Below is a small trained network, with its code and all its weights. Each question gives an input and a class and asks what happens when units are switched off, that is, made to give their printed mean instead of their output.

import numpy as np


def w(rows, s, z=0):
    codes = np.array(rows[::2]) - 128.0
    scale = np.full(codes.shape[1], s)
    scale[-1] = z or s
    return codes * scale


def norm(h):
    return h / np.sqrt((h * h).mean(-1, keepdims=True) + 1e-5)


def f(y):
    return y / 2 * (1 + np.tanh(0.7978845608 * (y + 0.044715 * y**3)))


def log_softmax(a):
    a = a - a.max(-1, keepdims=True)
    return a - np.log(np.exp(a).sum(-1, keepdims=True))


def net(x, mask):
    res = np.array(x, float).reshape(1, 4) / 4 @ E
    u = 0
    for l in range(3):
        y = f(norm(res) @ A[l][:, :-1].T + A[l][:, -1])
        res = res + np.where(mask[u : u + 4], y, B[l][:, -1]) @ B[l][:, :-1]
        u += 4
    return log_softmax(norm(res)[-1] @ U[:, :-1].T + U[:, -1])


A, B = {}, {}
E = w([
[25,58,173],'x0',
[103,234,242],'x1',
[194,149,56],'x2',
[124,254,48],'x3',
],0.0072)
A[0] = w([
[75,147,173,26],'L0N1',
[187,93,170,4],'L0N2',
[236,120,250,94],'L0N3',
[111,35,5,200],'L0N4',
],0.017,0.0034)
B[0] = w([
[168,177,209,148],'L0N1',
[19,83,119,144],'L0N2',
[7,140,59,191],'L0N3',
[178,118,58,246],'L0N4',
],0.017,0.012)
A[1] = w([
[218,169,104,251],'L1N1',
[172,177,30,34],'L1N2',
[97,34,178,46],'L1N3',
[136,137,254,236],'L1N4',
],0.02,0.0026)
B[1] = w([
[111,231,82,223],'L1N1',
[197,161,41,251],'L1N2',
[181,85,32,140],'L1N3',
[46,1,115,170],'L1N4',
],0.02,0.013)
A[2] = w([
[103,67,48,254],'L2N1',
[130,150,252,98],'L2N2',
[146,15,158,183],'L2N3',
[144,50,216,26],'L2N4',
],0.018,0.0046)
B[2] = w([
[136,237,187,251],'L2N1',
[66,66,28,127],'L2N2',
[151,123,5,158],'L2N3',
[177,64,83,138],'L2N4',
],0.023,0.014)
U = w([
[190,69,142,5],'0',
[191,66,146,4],'1',
[180,96,205,2],'2',
[173,105,192,10],'3',
[65,6,73,156],'4',
[171,239,28,230],'5',
[11,163,127,184],'6',
],0.016,0.0078)

Each question gives the input, the list of numbers given to net, and the class t.
The units are the neurons (one row each of A and B). Each row of codes is followed by its name. A weight is (code - 128) times the scale printed after its matrix; where a second scale follows, it is the last column's (A, B and U).
mask holds one flag per neuron, layer by layer. A switched-off neuron (its flag False) gives its mean, the last column of its row in B, instead of its output. The means were averaged over made-up inputs and are rounded, as every weight is.
A unit's drop is (log p(t) with every unit on - log p(t) with that unit switched off) / (log p(t) with every unit on - log p(t) with every unit switched off).
The circuit of an input: a set's keep is (log p(t) with only the set's units on - log p(t) with every unit switched off) / (log p(t) with every unit on - log p(t) with every unit switched off). Starting from all 12 units, units are removed one at a time, each time the one whose removal leaves the highest keep (on an exact tie, the one counted first), for as long as the keep stays at least 0.8.
units of the circuit, in order: the units of the circuit, biggest drop first
most important unit: the unit with the biggest drop
top k neurons: the k neurons with the biggest drops, biggest first
k most important neurons of layer l: the k neurons of layer l with the biggest drops, biggest first
drop of u: that unit's drop, to one decimal
input [6,7,-3,-8], class 4: units of the circuit, in order -> [L1N4; L0N1]
input [6,6,-3,-5], class 4: units of the circuit, in order -> [L1N4; L0N1]
input [5,4,-3,-4], class 4: units of the circuit, in order -> [L1N4; L0N1]
input [4,1,-4,-3], class 4: top neuron -> [L1N4]
input [-1,5,-3,5], class 6: 2 most important neurons of layer 1 -> [L1N2; L1N4]
input [-3,8,1,-2], class 6: 2 most important neurons of layer 1 -> [L1N2; L1N1]
input [2,3,-3,0], class 4: top 2 neurons -> [L0N4; L0N1]
input [3,2,2,2], class 4: top 3 neurons -> [L0N4; L1N2; L2N3]
input [6,5,-1,4], class 4: top 2 neurons -> [L0N4; L1N2]
input [-8,7,2,-8], class 6: top 2 neurons -> [L0N3; L1N2]
input [-5,1,-3,-7], class 6: top 2 neurons -> [L0N3; L1N2]
input [-4,7,-7,8], class 6: top 3 neurons -> [L0N4; L1N2; L1N4]
input [6,8,8,0], class 6: top 3 neurons -> [L0N4; L0N3; L1N2]
input [7,4,5,7], class 6: most important unit -> L0N4
input [-4,6,-6,5], class 6: top 2 neurons -> [L0N4; L1N2]
input [-8,5,-8,-3], class 6: top 3 neurons -> [L0N3; L1N2; L0N4]
input [0,6,-5,5], class 4: 2 most important neurons of layer 1 -> [L1N2; L1N1]
input [-6,5,-6,-1], class 6: 2 most important neurons of layer 0 -> [L0N3; L0N4]
input [-2,1,-3,-5], class 6: drop of L1N2 -> 0.2
input [-1,4,-6,-3], class 6: most important unit -> L0N3
